Each row is followed by its class.
[-56  41  13   6 -34  16  66  24 -58  50  15  49  27 -12 -12   8 -45   2
  31 -14 -32  14 -34  37   9 -35 -10  25   5 -41 -30  -6  77  19   8  -9] => (26)
[  8  34 -33  15 -13  -4  51   4 -11 -10  14  15   6   5  -3 -26 -10   1
  10  27   5   7  21   2  12   7  -4  -2  11   4  18   7  24  15  33  -9] => (174)
[-66 -35  30 -13 -40 -11   5  33   7  52 -28  43   6  -8 -17  33   2 -34
  31 -49  -5   0   8  -3 -11 -13 -49  24 -31   9  -6 -18 -52   1  11 -12] => (166)
[ -6  -1  20 -18  29   4   1 -22  -6 -35 -14 -10   3  14  19  31 -18  17
 -28 -21 -16 -15  -5   3  16 -27  31  -1  10 -23  25   2  51   5  26  11] => (56)
[-43 -13  -6 -27  14  12  45 -32  19  65   1  37  11 -41 -32  -3  18 -33
  17   7 -13   7  12  31  32 -12 -26 -26  -1 -13  31  29  18  -7  19 -14] => (83)
[ -4  54 -10  -5 -36  10  37   6 -13 -21  -3  18  -2  19 -10  -5   0   2
 -10  -8 -31 -12  20  -2  15  10   7  37  -3 -25  14  -4  14  -3  19   1] => (83)
[-59  11 -10   8 -45 -19  41  42  -8  40 -13  15  16  17  16  24 -18 -15
  34   6   7  -8  -7  12  -4 -36 -23   8 -24   7  -5 -16  -3  31  26 -22] => (8)
[  2 -22 -22 -11 -42  -1   0 -13  40   7 -17  37  11 -22 -12 -15  65 -37
   8  -4   5  13  42  -6 -12  43 -38  -1   3  33  23   5 -71 -30  15 -20] => (166)
[ 20  53 -49  45   4  -9  60  -2 -24 -55 -12 -71  -1   7  36 -12 -24  22
 -10  18 -23 -18  26  -1  -7  23  30 -13  33   2 -30  -4  46  33  10   6] => (26)
[  7   2  32 -23   7   3  17  -1  -4  11  -3  25  13 -46  12  -8 -13  -9
 -25 -15  -5   6  -4   1 -34   4   1  -1 -10   0  20  -5 -19 -24 -18   7] => (166)
[ -8  25 -16  10 -18  -5  41 -28  20  15  -7  13  19   2  17 -13  13 -13
   6  40   2  -6  20  10 -13  -4   2 -29  -5  17  25  20  -6  -6  30  -8] => (8)
[ 30 -14  16 -19 -48   0 -38 -19  35 -38 -36  17 -17  -8   2  24  54 -10
 -14 -51 -11 -11  35 -37 -26  42 -14  42  -5  21  34 -18 -93 -40 -10  -7] => (166)
[ -3 -21  14 -24  32   3 -17 -19  41  26 -27 -40  -1 -42 -13  20 -23  -5
  15 -62  -2   9   4  -3   8  -9   8 -15  13  -2  -3  -9 -17  16   1  -3] => (174)
[ -9  40  16 -24 -81  13  12  27 -10  10  21  50   6  -2 -18  19  23  13
 -13 -45  -4   9 -11  20  -5   0  -9  22   6 -25 -31 -25 -12  12 -13 -24] => (56)
[ 45  -2 -36  -7   7   0  17  -9  35 -37 -18 -11   1 -15  26 -31  49 -38
 -19  47  19   0  46  -1 -22  45  -5 -27  16  33  39  19 -39 -27  13   6] => (145)
[-33   0 -33 -20 -12 -25  43 -29   5  14 -14  24  17   8 -22   6  19 -36
  20  14  -3  19   4   9  18 -17 -25  -2   7  -1   9  20  10   3  26  -4] => (101)
[-38  40 -40   4 -16   2  88   1 -28  35  18  20  12   1 -16 -26  -9 -20
  11  30 -24  10  16  36  34 -15 -15 -14  10 -15   7  15  50  19  38 -10] => (83)
[  1   7  41 -27   0  25  14  12  -8  33   6  34  18 -19   6   0 -19 -30
  -9 -22  -8   3 -21   7  -7  -6   3  17  -3 -27   4  -5   6 -13 -23   0] => (145)
[  4  10  47 -36  -9  21 -14   0  21  26   1  39  12 -33 -20  19 -13  -6
   6 -53   2  10 -14  -7 -11 -11   5  23   1 -18   5  -8 -13  -7 -19  -8] => (174)
[-36  -7 -21   9   4 -23  39  43   7 -22 -21  -7  17  14  33  24 -21 -13
 -10  20  12 -16  12   8 -14 -10 -10 -19   5  -7   5   2   9  27  44  -8] => (56)
[-79  16 -23  38  26 -44  96  55 -75  -3  -1 -31  26  50  19  -2 -97  -6
  14  44   1   2 -39  30  16 -70   2  -6  -9 -25 -27   1  95  61  69   7] => (101)
[ -6   3  20 -24   9  25   5 -28  12 -10 -21   8 -12  -6 -13  31   1 -11
 -16 -36 -34 -16  12 -11  16  -4   8  27  -2 -20  38   8  -1 -20   3   9] => (83)
[ 55  -9 -16  -6  22   2  -5  -6  24 -42 -23 -71  -7 -27  36 -11  20 -14
 -25 -14   9  -5  23 -11 -18  44  27 -16  18  19  -2  -4 -45   2 -16   6] => (145)
[ 20  39  -9   2 -48   9  30  11  -4   2 -12 -30 -23 -18  -8  -5  17 -11
   4 -49 -19   4  27   1   6  21  -7  22  33  -3 -26 -16 -22  16 -18  -8] => (145)
[  9   8  11 -29  32 -13  28 -11 -25 -14   0   3  17 -17  22   3 -41   3
 -22  21  19   5 -30   5 -18 -24  21  -9  -3 -11  10  20  31   7  -9  18] => (101)
[-23 -51   9 -63  21 -13 -32 -54  45  28 -45 -31  -6 -40 -18  49  14 -12
  18 -79  -3   6  -8 -10   8 -16 -13  -9  11  -6 -10   4 -45   3 -14   2] => (101)
[-17  34   5  24   3  13  33 -10 -22 -24 -25  -9   6  26  20  24 -40   1
  15  -7 -42 -19   2   0  15 -23  14  16  20 -21   2   4  66   0  20  11] => (26)
[ 21  34 -47  44   1 -29  78  63 -34 -71 -12 -50   3  36  61 -29 -30 -19
 -23  72  15 -14  22   2 -26  16  17  -4  -1  21  11 -13  16  30  35   7] => (145)
[  4  21 -36   6 -46  -4  32 -23  37  19 -10  29  17  -1   5 -15  42 -14
  23  21  -2  -3  27   1   0  13 -21  -6  -1  19  14  20 -29  -4  20 -21] => (8)
[-37   4  -2  16  33 -27  41  45 -20 -20 -18 -18  15   5  18   4 -60  -5
  14  24  13  -3   5  -4 -22 -23  14   8  -4  -1  15   1  31  36  51   7] => (174)
[-39 -17  -7   6  35 -25  38  50 -11 -18 -15 -20  18  13  33  31 -48 -13
 -14  28  13  -7 -11  18 -13 -35   6 -21  -4   5  15   1  37  37  49   8] => (56)
[ -4 -17   2 -42 -19 -15 -22 -43  36  19 -40 -28 -11 -23 -21  32  18  -4
  26 -79  -8   9   0  -6  10  -4 -14   0  12  -6 -37   2 -52  12 -19  -1] => (101)
[ 61  40 -52  15 -46 -31  11  48  31 -86 -21 -14  -9  37  51  -5  37  -1
 -29  36  34 -34  60 -23 -35  53 -28  16   1  39  12 -29 -78   6  -8   2] => (34)
[-43   7 -19  12 -15 -19  40  65 -23 -20  -7  -1  11  28  22  24 -26  -8
  -8   9   5  -6  -2  13  -4 -16  -6   2  -5  -6  -9 -12  20  36  37  -4] => (56)
[  8  10 -44  15  22  -4  47 -26  14  -4  -7  -3  28   8  45 -30 -12  -8
   5  64  -3  -4   7   7  -7 -10   4 -35  10   9  33  36  34  -6  40  -4] => (8)
[-38  11 -46  12 -54  -2  47  -4   5  21  -7  43   9  -6 -21   7  46 -32
  31  31 -14   6  29  13   3  20 -47   3  13  15  12   2  -7  -8  20 -24] => (26)
[ 18  28  12  -1  -2  -3  45  15 -42 -19   7  11  18 -23  27 -20 -30  -2
 -33  -2  -6  13 -10   5 -32   3  23  15  -7  -5   7  -8  20  -1  -8   8] => (166)
[  76   74  -70   51   -1  -13   53   34  -62  -96   -1 -114  -18   19
   60  -38  -29   18  -30   33    9   -5   26  -12    5   43   49   -6
   16   10  -37   -6   48   40   -2   19] => (145)
[-36   3  13  20   1 -22  45  17  -4   3 -12   8  23  33  12  23 -18 -17
  13  15   8 -18  15   9  -6 -28 -19  11  -2  -2  -2  -1  14  31  39   2] => (34)
[-35   6  -3 -22 -31   5  29 -15  30  39 -10  47  12 -20 -44  16  19 -26
  31 -27  -1  17  25   7  18 -17 -30   6   8   2  22  -5 -10  -1  35 -16] => (174)
[-18 -29  30 -40 -11   3 -35 -22  54  47 -27  -1  -8 -57 -45  33  18   3
  27 -97  -2   6   9  -5   5   1 -16   9  -1  -3  -9 -19 -68   8  -3 -13] => (174)
[-38  10 -14   6  46   8  48 -15 -20  34   6  11  25   3  -9 -15 -15 -10
  14  45 -16   1   1  22  18 -29  15 -26  18 -18  22  37  67  14  43   2] => (140)
[ 21  22 -20  18  36 -31  51  21   3 -55  -8 -44   8  35  54  13 -23 -13
 -25  56  19 -30  28 -12 -23  -1  12 -14  15  26  28  -7  17  32  14  16] => (34)
[ 55 -26  26 -47  67  19 -56 -17  31 -17 -20  -7   6 -45  45  -1   2  -1
 -42  15  11  -9 -11  -9 -64  27  42 -25  -1   3  46  20 -64 -39 -44  19] => (140)
[ 19  18  14 -33 -35  20   1   7  20   6   5  42  12 -36  -6  -3  22  -8
 -24  -2   8  -4   3   6 -28  25  -6  15  -6 -11   6   0 -47 -20 -26 -13] => (83)
[ -6   1  36 -20   8  12  13 -14  -2  33  -4  31  36 -17  26   5 -40   7
  -1  -1   1   1 -37  15 -29 -38  17   3 -27 -18   1  16  30   2  -1   4] => (8)
[-89 -69  43 -32  56   3  -7  11   9  83 -27  23  12 -30 -21  51 -28  -9
  31 -33  -9 -23 -21   5  -3 -47 -19   2 -21 -21  12  13 -11  24  17   2] => (140)
[-33  30 -41  20 -42  -4  48  -2 -16  18  -5  33   9  -8  -9  -8  25 -18
  33  34 -14   0  31  16  13  16 -32  -3  18   6   5   9  16  -5  22 -16] => (26)
[ -8  40 -47  31   2  -2  75 -10 -29 -10  -1   0  18   2  20 -18 -10 -21
   9  66 -11   7  22  23   3   3   4 -30  22  10  15  23  66   2  30   2] => (26)
[-34 -15  54 -15 -21  12  -6 -18  12  24 -35  23  -7  -1 -19  28  -1 -20
  18 -75 -40   0   3  -5  10 -17 -10  29 -16  -8  16 -18 -22 -22   1  -2] => (166)
[-25  24   5 -11 -25   9  20  -8  18  33 -15 -27 -12 -21 -42  18 -11  -5
  32 -85 -29  17  14  -2  21 -10  -2  12  21 -12 -35 -24  -4  29  -4 -11] => (174)
[ 31 -63   6 -34  26   7 -49 -42  77  -4 -25  21   5 -39   2  10  44 -26
  -5  -1  35  -1  25 -14 -14  36  -9 -27 -12  26  60  16 -81 -38   7 -15] => (174)
[ 25  -5   3   6   1   0 -17 -31  34 -70 -53   1   1  -7  24  34  34  -8
 -28   0 -16 -35  36 -26 -34  28   6  28  11  12  44  -1 -40 -40   6   9] => (26)
[ -2  23   6  -3 -30  21  25  -7  13 -23 -24  16 -11  13 -10  26   5 -11
  -9 -35 -37 -24  22 -15  10   2  -7  40  -2 -13  15  -3 -23 -12   5   4] => (83)
[  0 -18  41 -25  54   5  31 -17 -30  12   7   7  26 -38  26  -5 -45  -8
 -35 -12  -6  16 -31  16 -26 -21  34 -14 -12 -14  29   7  41  -7   2  13] => (166)
[-82 -63  46 -30 -29  -4 -26  24  24  72 -22  57  13 -33 -42  52  18 -39
  19 -61   3  -2   0  -9 -12  -8 -55  30 -32  11  19 -24 -82 -15  22 -17] => (166)
[-39  22   5  -8 -10   8  39   3  -4  42   0 -29  -5 -13 -23  31 -27   0
  13 -67 -34  12 -13  23  41 -29   2 -15  23 -37 -42  -9  58  45  -6 -14] => (56)
[ 27  60 -68  18 -69  -7  58  10   9 -33  -1  12 -11  -3  -1 -30  58 -21
 -10  45  -1  -4  62   6  -3  51 -24   1  19  23  19   6 -49  -9  12 -19] => (83)
[-56 -42  17  -3  13 -21  23  23  -4  22 -26  11  17  -8   7  23 -16 -43
   6  -9  -3   4   3  -2 -23 -13 -16   9 -17  11  25  -5 -18   4  30  -5] => (166)
[ 14  -3   6 -16  17  -1  -9 -22  40  -6 -24 -47  -9 -35 -11  14  -3  -3
   4 -44   0   8  19 -14  -8  16  21 -13  13   8   3 -10 -29  11  -6  -4] => (174)
[  6  83   7  15 -70   8  49  53 -46   3  37  34   3  21 -15 -13 -27   5
   0 -22  -5  14  -1   5  -4  -5   9  42  18 -17 -32 -21  23  33  -3 -16] => (174)
[-25  47 -29  11 -12  -6  67   3 -33   9  16  17   8   5 -17 -23 -14 -11
  19  17  -9  19  22  12  26 -11   3   4  19  -7  15   3  55  21  39  -8] => (174)
[-27 -25   2 -12  33  -7  20  26  20 -20 -20 -10  14   1  36  39 -24 -16
 -24   4  14 -19   1   1 -18  -8   6 -33  -6  -5  20   4   1  12  25   3] => (56)
[  9  -7   1  -8  35  -2  -1 -11  24  -1 -19 -53  -4 -28  -2  14 -29  -3
   2 -48  -9   3   4 -19   0   7  22  -3  11  -4  -2  -8 -10  23  -1   0] => (174)
[-35 -41  39 -60 -18  -8 -58 -48  44   9 -49  41  -9  -1 -36  61  45 -27
  22 -58 -10 -10   1 -27  10 -14 -26  47  -8  -4  32  -3 -63 -36 -16  -3] => (101)
[-28  11 -12   4 -10  -6  43  55   2 -17 -17   2   1   5  12  11  -9 -23
 -12  10   3 -15  18   8 -14   0  -9   7 -18   5  13  -3 -23  12  23   2] => (83)
[ 36  -1 -10  -2  69  -6  23 -37  21 -20 -11 -75  -1  -2  34   4 -27   6
 -22 -15 -13 -13   8   0   9  -5  17 -33  23  -2   1   0  30  24  -8  22] => (34)
[-85  -1  49 -47   0  -1  23  -7 -33 100   2  39  23 -17 -49  43 -64 -18
  47 -46 -16  28 -68  27  35 -82 -20  16  -6 -51 -22   2  74  23  -3  -5] => (101)
[-57 -89  43 -40  40 -12 -25   4  45  46 -39  20  15 -43   0  40  -7 -37
   7 -27  11 -10  -5  -9 -27  -7 -31 -11 -40  16  46 -10 -59 -19  12  -2] => (166)
[-10  18 -49 -17 -16 -25  37 -19   2 -17 -12   8   3  11  -4  -8  23 -23
   8  36   7   9  19   0  11   3 -18 -11  14  14  18  15  -1  -4  15   0] => (101)
[-17  18 -22 -12  -8 -24  40 -18  -4   0 -19 -42   1   4 -12  22 -21   0
  15 -39 -15   6  -8  -7  19 -17   3   6  16 -11 -33  -4  11  37   7   2] => (101)
[-14   4 -24  -2   8   3  43 -10  14  -8  -6  12  20  -4  11  -8   1  -7
  -5  25   0   7  16  27  10  -5  -2 -42  17 -10  10  26  38   6  44  -5] => (56)
